Below is a small trained network, with its code and all its weights. Each question gives an input and a class and asks what happens when units are switched off, that is, made to give their printed mean instead of their output.

import numpy as np


def w(rows, s, z=0):
    codes = np.array(rows[::2]) - 128.0
    scale = np.full(codes.shape[1], s)
    scale[-1] = z or s
    return codes * scale


def norm(h):
    return h / np.sqrt((h * h).mean(-1, keepdims=True) + 1e-5)


def f(y):
    return np.maximum(y, 0)


def log_softmax(a):
    a = a - a.max(-1, keepdims=True)
    return a - np.log(np.exp(a).sum(-1, keepdims=True))


def net(x, mask):
    res = np.array(x, float).reshape(1, 8) / 4 @ E
    u = 0
    for l in range(4):
        y = f(norm(res) @ A[l][:, :-1].T + A[l][:, -1])
        res = res + np.where(mask[u : u + 5], y, B[l][:, -1]) @ B[l][:, :-1]
        u += 5
    return log_softmax(norm(res)[-1] @ U[:, :-1].T + U[:, -1])


A, B = {}, {}
E = w([
[65,81,139,32,117,214,74,116,105,160,50],'x0',
[154,149,172,254,180,80,183,183,106,201,120],'x1',
[116,104,96,185,125,89,69,3,114,156,159],'x2',
[149,121,166,178,62,146,171,95,138,160,146],'x3',
[86,127,122,109,110,101,103,102,122,190,65],'x4',
[181,134,138,102,96,77,90,118,125,197,116],'x5',
[127,220,160,134,132,173,85,107,160,204,96],'x6',
[105,145,112,150,203,196,137,119,158,65,144],'x7',
],0.0069)
A[0] = w([
[116,150,54,134,118,133,58,98,170,169,140,105],'0.n1',
[130,228,150,180,254,172,138,83,201,55,214,5],'0.n2',
[160,99,149,148,149,206,248,144,133,191,189,2],'0.n3',
[99,139,168,106,66,113,88,224,147,153,92,36],'0.n4',
[164,94,102,153,197,53,193,89,143,168,131,16],'0.n5',
],0.0057,0.0015)
B[0] = w([
[205,100,222,243,136,175,87,120,146,78,155,186],'0.n1',
[92,251,5,141,171,183,140,197,84,116,157,253],'0.n2',
[98,102,227,94,49,131,82,228,99,120,180,200],'0.n3',
[193,193,99,44,254,144,106,51,177,172,116,195],'0.n4',
[119,49,186,166,99,11,154,145,54,161,199,204],'0.n5',
],0.0068,0.0046)
A[1] = w([
[139,199,145,72,152,124,162,143,96,157,91,133],'1.n1',
[72,104,120,92,132,123,39,89,100,53,147,8],'1.n2',
[254,117,82,93,112,83,119,141,189,142,112,131],'1.n3',
[102,145,124,135,129,197,102,133,157,223,105,43],'1.n4',
[109,102,103,85,136,148,110,108,153,92,136,65],'1.n5',
],0.0083,0.0015)
B[1] = w([
[141,91,56,131,166,151,164,217,216,200,93,253],'1.n1',
[125,96,27,100,72,181,161,87,91,97,146,228],'1.n2',
[196,136,97,87,73,88,166,214,114,100,148,245],'1.n3',
[129,206,113,144,125,97,116,122,165,132,40,235],'1.n4',
[133,119,3,155,220,130,89,115,105,107,80,199],'1.n5',
],0.0074,0.0041)
A[2] = w([
[173,161,254,120,162,115,161,184,138,116,104,129],'2.n1',
[79,145,188,124,184,201,138,213,66,103,142,90],'2.n2',
[92,96,153,147,184,33,135,86,76,166,218,109],'2.n3',
[135,191,186,177,59,148,108,4,99,116,59,4],'2.n4',
[95,2,63,96,145,146,48,111,92,62,139,17],'2.n5',
],0.0064,0.0015)
B[2] = w([
[135,90,144,20,97,138,117,43,97,64,79,246],'2.n1',
[99,185,184,142,166,149,98,105,170,134,179,240],'2.n2',
[127,91,89,193,151,36,146,125,147,199,115,244],'2.n3',
[153,196,143,115,102,107,105,7,221,107,174,189],'2.n4',
[141,47,126,107,83,172,117,78,66,126,129,252],'2.n5',
],0.012,0.0039)
A[3] = w([
[117,116,161,68,130,206,128,153,178,119,159,97],'3.n1',
[109,101,254,165,100,162,131,148,144,99,130,6],'3.n2',
[138,117,135,53,144,107,102,154,198,105,67,130],'3.n3',
[103,149,167,88,111,140,79,151,131,143,2,49],'3.n4',
[120,78,118,163,161,37,167,116,112,154,150,51],'3.n5',
],0.0076,0.0024)
B[3] = w([
[172,144,139,227,97,75,122,146,92,124,145,215],'3.n1',
[112,65,193,117,140,159,168,106,78,32,131,162],'3.n2',
[110,95,177,91,118,113,164,103,124,150,151,251],'3.n3',
[53,71,146,193,177,129,122,143,131,111,79,220],'3.n4',
[75,116,116,244,134,67,144,108,75,211,131,253],'3.n5',
],0.011,0.0045)
U = w([
[103,101,229,143,104,156,164,150,77,69,163,26],'0',
[126,31,54,80,81,202,110,74,57,82,117,152],'1',
[99,239,74,157,185,191,128,205,123,111,184,249],'2',
[134,205,129,120,68,134,55,57,195,149,137,128],'3',
[85,106,153,83,197,153,137,147,169,214,6,56],'4',
[114,96,97,218,121,32,157,125,74,203,166,153],'5',
[189,131,108,28,71,63,176,204,131,141,147,89],'6',
],0.014,0.002)

Each question gives the input, the list of numbers given to net, and the class t.
The units are the neurons (one row each of A and B). Each row of codes is followed by its name. A weight is (code - 128) times the scale printed after its matrix; where a second scale follows, it is the last column's (A, B and U).
mask holds one flag per neuron, layer by layer. A switched-off neuron (its flag False) gives its mean, the last column of its row in B, instead of its output. The means were averaged over made-up inputs and are rounded, as every weight is.
A unit's drop is (log p(t) with every unit on - log p(t) with that unit switched off) / (log p(t) with every unit on - log p(t) with every unit switched off).
The circuit of an input: a set's keep is (log p(t) with only the set's units on - log p(t) with every unit switched off) / (log p(t) with every unit on - log p(t) with every unit switched off). Starting from the 12 units with the biggest drops (on a tie, the unit counted first), units are removed one at a time, each time the one whose removal leaves the highest keep (on an exact tie, the one counted first), for as long as the keep stays at least 0.8.
units of the circuit, in order: the units of the circuit, biggest drop first
unit that matters most: the unit with the biggest drop
top k neurons: the k neurons with the biggest drops, biggest first
k most important neurons of layer l: the k neurons of layer l with the biggest drops, biggest first
drop when u is switched off: that unit's drop, to one decimal
input [-3,6,-4,-4,2,2,4,2], class 4: unit that matters most => 2.n1
input [-5,3,-5,3,-4,2,-3,1], class 0: units of the circuit, in order => [0.n3 2.n1]
input [-1,-1,-5,-2,-5,-4,-2,-4], class 0: top 2 neurons => [2.n2 0.n2]
input [-2,-8,8,1,-7,5,4,1], class 1: 2 most important neurons of layer 2 => [2.n5 2.n2]
input [-3,-4,-7,8,6,-3,2,-3], class 4: top 2 neurons => [3.n4 1.n4]
input [0,-5,-3,8,2,3,7,-4], class 4: units of the circuit, in order => [1.n1 3.n4]
input [-3,-8,-2,-5,5,2,7,0], class 4: top 2 neurons => [1.n4 0.n5]
input [1,-6,8,-8,-2,2,7,0], class 1: 2 most important neurons of layer 1 => [1.n2 1.n5]
input [-8,-6,-3,-2,0,-8,5,-8], class 6: top 3 neurons => [2.n2 3.n4 3.n5]
input [2,-5,-7,5,-5,-6,4,-6], class 4: top 3 neurons => [0.n4 1.n1 0.n5]
input [4,1,8,-2,-2,3,1,2], class 3: top 2 neurons => [2.n4 0.n1]
input [-1,0,2,4,8,2,0,2], class 3: units of the circuit, in order => [2.n4 1.n1]
input [-6,2,-4,8,0,2,1,0], class 0: top 3 neurons => [0.n3 2.n1 3.n2]
input [6,4,3,8,4,7,1,6], class 3: top neuron => [2.n4]
input [2,-1,-5,5,-7,3,-7,-1], class 0: units of the circuit, in order => [0.n3 2.n2]
input [3,-4,-1,2,-7,1,4,-6], class 6: top 2 neurons => [1.n3 0.n2]
input [-4,-5,-6,4,-8,-1,0,1], class 2: 3 most important neurons of layer 0 => [0.n2 0.n5 0.n1]
input [-1,6,-4,6,0,1,4,-6], class 4: top 2 neurons => [3.n4 0.n4]
input [8,3,5,4,4,-2,-6,-5], class 1: top 2 neurons => [0.n5 2.n5]
input [0,-2,1,8,5,-7,3,-4], class 3: units of the circuit, in order => [2.n4]
input [-7,-8,8,-6,-1,3,-4,-6], class 1: top 3 neurons => [1.n2 2.n5 3.n1]
input [6,7,8,-7,-8,0,0,4], class 2: top 2 neurons => [0.n2 2.n2]
input [5,2,-8,-4,8,6,-8,-8], class 4: 2 most important neurons of layer 1 => [1.n2 1.n1]
input [3,6,3,-5,1,-3,4,5], class 2: drop when 0.n2 is switched off => 0.2
input [-7,-3,2,-3,-6,0,8,-6], class 2: drop when 0.n2 is switched off => 0.4
